Below is a small trained network, with its code and all its weights. Each question gives an input and a target symbol and asks what happens when units are switched off, that is, made to give their printed mean instead of their output.

import numpy as np


def w(rows, s, z=0):
    codes = np.array(rows[::2]) - 128.0
    scale = np.full(codes.shape[1], s)
    scale[-1] = z or s
    return codes * scale


def norm(h):
    return h / np.sqrt((h * h).mean(-1, keepdims=True) + 1e-5)


def f(y):
    return np.maximum(y, 0)


def softmax(a):
    e = np.exp(a - a.max(-1, keepdims=True))
    return e / e.sum(-1, keepdims=True)


def log_softmax(a):
    a = a - a.max(-1, keepdims=True)
    return a - np.log(np.exp(a).sum(-1, keepdims=True))


def net(x, mask):
    ids = ['γελμπστω'.index(c) for c in x.split()]
    T = len(ids)
    res = E[ids] + P[:T]
    u = 0
    for l in range(2):
        r = norm(res)
        for j in range(3):
            rows = slice(2 * j, 2 * j + 2)
            q, k, v = (r @ M[l][rows].T for M in (Q, K, V))
            z = softmax(np.where(np.tri(T) > 0, q @ k.T / 2**0.5, -1e9)) @ v
            o = O[l][rows]
            res = res + np.where(mask[u + j], z, o[:, -1]) @ o[:, :-1]
        u += 3
        y = f(norm(res) @ A[l][:, :-1].T + A[l][:, -1])
        res = res + np.where(mask[u : u + 12], y, B[l][:, -1]) @ B[l][:, :-1]
        u += 12
    return log_softmax(norm(res)[-1] @ U[:, :-1].T + U[:, -1])


Q, K, V, O, A, B = {}, {}, {}, {}, {}, {}
E = w([
[55,107,134,100,83,107],'γ',
[175,117,139,7,110,129],'ε',
[139,144,142,147,127,143],'λ',
[125,170,92,81,130,143],'μ',
[167,133,132,89,83,159],'π',
[167,90,111,156,18,122],'σ',
[126,118,95,82,168,97],'τ',
[154,161,160,118,85,155],'ω',
],0.014)
P = w([
[145,21,196,255,177,149],'0',
[107,143,109,54,120,198],'1',
[109,153,98,47,125,183],'2',
[112,170,97,45,127,165],'3',
[111,181,91,52,122,152],'4',
[108,188,92,64,129,140],'5',
[114,195,90,59,127,121],'6',
[110,208,86,67,127,110],'7',
[114,214,91,76,134,94],'8',
[111,210,89,74,136,79],'9',
[110,223,78,84,146,67],'10',
[107,221,88,95,146,54],'11',
[111,227,85,103,148,47],'12',
[101,222,89,84,141,65],'13',
],0.0057)
Q[0] = w([
[151,106,97,157,119,149],'0.h0',
[175,217,98,5,104,98],'0.h0',
[159,141,179,143,140,143],'0.h1',
[121,162,120,111,117,130],'0.h1',
[153,112,149,163,117,122],'0.h2',
[130,118,132,137,165,146],'0.h2',
],0.021)
K[0] = w([
[178,175,92,126,150,209],'0.h0',
[88,155,83,148,29,5],'0.h0',
[79,148,155,142,92,125],'0.h1',
[104,98,93,125,123,139],'0.h1',
[82,159,75,117,71,124],'0.h2',
[74,176,140,77,122,176],'0.h2',
],0.013)
V[0] = w([
[2,86,156,147,54,107],'0.h0',
[92,155,225,92,156,110],'0.h0',
[126,146,148,93,140,147],'0.h1',
[99,148,124,114,78,81],'0.h1',
[172,121,119,123,94,200],'0.h2',
[165,103,184,102,205,172],'0.h2',
],0.009)
O[0] = w([
[121,157,2,125,115,136,254],'0.h0',
[36,37,107,118,19,173,132],'0.h0',
[116,136,158,166,125,117,178],'0.h1',
[94,72,85,115,152,208,136],'0.h1',
[70,100,160,104,221,193,186],'0.h2',
[93,103,109,180,79,53,217],'0.h2',
],0.008,0.0081)
A[0] = w([
[154,154,203,124,163,108,184],'0.n0',
[129,239,115,110,115,121,255],'0.n1',
[55,149,99,140,73,154,208],'0.n2',
[119,133,148,162,158,243,98],'0.n3',
[97,156,124,37,84,144,132],'0.n4',
[166,149,89,23,68,191,150],'0.n5',
[131,150,188,170,75,197,152],'0.n6',
[1,115,94,136,172,52,124],'0.n7',
[192,151,158,103,40,140,163],'0.n8',
[108,207,74,220,140,188,146],'0.n9',
[170,19,189,48,75,142,147],'0.n10',
[216,62,140,154,65,252,121],'0.n11',
],0.0079,0.0031)
B[0] = w([
[66,106,43,160,162,164,176],'0.n0',
[87,174,210,89,178,78,251],'0.n1',
[82,223,141,149,112,110,234],'0.n2',
[94,170,115,130,60,110,140],'0.n3',
[87,148,177,238,102,57,231],'0.n4',
[28,110,57,121,242,68,254],'0.n5',
[192,194,49,116,142,253,146],'0.n6',
[135,113,133,73,185,239,226],'0.n7',
[141,158,109,179,233,71,165],'0.n8',
[140,41,114,15,166,3,193],'0.n9',
[130,103,75,124,107,30,180],'0.n10',
[160,209,213,51,163,79,144],'0.n11',
],0.0056,0.0072)
Q[1] = w([
[220,131,84,72,96,135],'1.h0',
[251,90,145,193,73,159],'1.h0',
[82,122,24,65,149,58],'1.h1',
[102,212,60,139,173,91],'1.h1',
[22,245,165,130,233,121],'1.h2',
[232,65,115,121,115,203],'1.h2',
],0.011)
K[1] = w([
[55,118,33,102,104,152],'1.h0',
[65,191,86,10,175,120],'1.h0',
[172,77,205,117,114,119],'1.h1',
[197,164,191,120,112,128],'1.h1',
[227,86,147,98,101,153],'1.h2',
[60,170,106,70,172,104],'1.h2',
],0.012)
V[1] = w([
[70,151,158,64,112,198],'1.h0',
[115,60,68,46,80,142],'1.h0',
[224,95,81,72,154,171],'1.h1',
[159,98,228,122,153,113],'1.h1',
[136,10,115,208,79,155],'1.h2',
[39,108,98,164,254,128],'1.h2',
],0.0088)
O[1] = w([
[9,108,100,41,102,115,3],'1.h0',
[62,111,190,193,216,44,19],'1.h0',
[152,117,100,60,237,114,10],'1.h1',
[157,224,242,24,92,201,200],'1.h1',
[108,82,127,187,206,243,183],'1.h2',
[173,1,174,56,61,114,251],'1.h2',
],0.0072,0.0061)
A[1] = w([
[82,135,95,83,169,178,160],'1.n0',
[109,136,121,119,128,41,74],'1.n1',
[125,180,101,159,149,156,134],'1.n2',
[138,98,71,155,204,105,116],'1.n3',
[56,135,125,133,199,154,127],'1.n4',
[94,166,90,121,102,177,174],'1.n5',
[137,79,44,64,54,39,175],'1.n6',
[80,106,34,105,111,115,2],'1.n7',
[99,102,254,85,56,83,188],'1.n8',
[94,147,60,206,134,61,63],'1.n9',
[125,138,142,247,200,143,97],'1.n10',
[57,83,128,222,33,186,108],'1.n11',
],0.009,0.0046)
B[1] = w([
[91,128,120,131,175,214,207],'1.n0',
[176,94,40,159,177,217,162],'1.n1',
[91,179,120,163,114,127,170],'1.n2',
[88,164,138,219,37,63,164],'1.n3',
[118,124,164,66,102,151,187],'1.n4',
[92,152,135,212,121,113,213],'1.n5',
[157,105,43,177,135,136,254],'1.n6',
[133,67,240,151,123,131,181],'1.n7',
[51,110,184,204,201,57,202],'1.n8',
[47,172,142,67,77,125,176],'1.n9',
[153,87,169,27,33,116,170],'1.n10',
[197,135,82,128,254,112,184],'1.n11',
],0.0064,0.0077)
U = w([
[95,38,151,153,150,10,152],'γ',
[50,153,254,173,162,121,184],'ε',
[174,89,126,201,180,186,131],'λ',
[144,126,188,87,15,102,115],'μ',
[122,21,174,62,136,154,40],'π',
[176,171,141,64,209,84,131],'σ',
[163,196,147,247,109,68,1],'τ',
[48,128,70,134,112,127,221],'ω',
],0.0091,0.0022)

Each question gives the input, a string of symbols that net reads in full, and the target symbol t.
The units are the heads (2 rows each of Q, K, V and O) and the neurons (one row each of A and B). Each row of codes is followed by its name. A weight is (code - 128) times the scale printed after its matrix; where a second scale follows, it is the last column's (O, A, B and U).
mask holds one flag per unit, layer by layer, with each layer's heads first. A switched-off unit (its flag False) gives its mean, the last column of its rows in O or B, instead of its output. The means were averaged over made-up inputs and are rounded, as every weight is.
A unit's drop is (log p(t) with every unit on - log p(t) with that unit switched off) / (log p(t) with every unit on - log p(t) with every unit switched off).
The circuit of an input: a set's keep is (log p(t) with only the set's units on - log p(t) with every unit switched off) / (log p(t) with every unit on - log p(t) with every unit switched off). Starting from the 12 units with the biggest drops (on a tie, the unit counted first), units are removed one at a time, each time the one whose removal leaves the highest keep (on an exact tie, the one counted first), for as long as the keep stays at least 0.8.
units of the circuit, in order: the units of the circuit, biggest drop first
most important unit: the unit with the biggest drop
k most important neurons: the k neurons with the biggest drops, biggest first
top k neurons in layer l: the k neurons of layer l with the biggest drops, biggest first
which heads matter: for each layer, one digit per head in row order, 1 if its drop is at least 0.15 and else 0, layers parted by /
input ε μ γ γ τ τ ε, target ε: top 4 neurons in layer 0	[0.n5 0.n1 0.n9 0.n2]
input γ μ γ, target γ: units of the circuit, in order	[1.h1 1.h2]
input γ τ γ ε ε γ ω ε π π μ σ, target γ: which heads matter	000 / 101
input μ ε ε ε μ μ π ε γ μ ε ε, target μ: units of the circuit, in order	[1.h2]
input π ε σ μ λ λ λ τ ε, target π: units of the circuit, in order	[1.h2 0.n1]
input λ π ε σ ε γ μ ε τ, target λ: 2 most important neurons	[0.n1 0.n5]
input ε ε ε γ γ μ γ τ λ λ μ ε σ, target ε: top 2 neurons in layer 0	[0.n5 0.n1]
input λ ε ε ε ω τ ε ε ε σ, target λ: which heads matter	111 / 101
input ε μ ω ε μ γ ε λ σ σ, target ε: units of the circuit, in order	[0.h2 1.h0]
input π σ ε ε μ λ λ μ π ω ε γ, target π: units of the circuit, in order	[0.h2 1.h2 0.n5]
input ε λ μ μ μ τ, target ε: which heads matter	000 / 100
input λ ε τ, target π: which heads matter	100 / 000
input μ ε γ, target μ: units of the circuit, in order	[0.h0 1.h1 1.h2]
input μ ε γ τ ω σ ε λ γ ε π ε μ π, target μ: most important neuron	[0.n0]
input μ ε τ μ λ ε, target γ: units of the circuit, in order	[1.n8 0.n4]
input λ ε λ μ τ σ ε π τ σ γ ε μ ε, target λ: 2 most important neurons	[0.n1 0.n5]
input ε ε ω, target τ: top 3 neurons in layer 0	[0.n5 0.n6 0.n9]
input π τ π τ ε γ γ τ μ σ ε ε ε, target π: units of the circuit, in order	[0.n5 1.h2 0.n1]
input λ λ π, target λ: which heads matter	100 / 101
input γ τ ω ε ε τ π μ, target γ: units of the circuit, in order	[1.h1 1.h2]
input ε σ σ ε γ ω ε τ σ, target σ: most important unit	0.h0
input ω τ γ ε, target ω: which heads matter	100 / 000
input π ε μ γ μ ε γ γ σ τ μ μ, target π: which heads matter	101 / 001
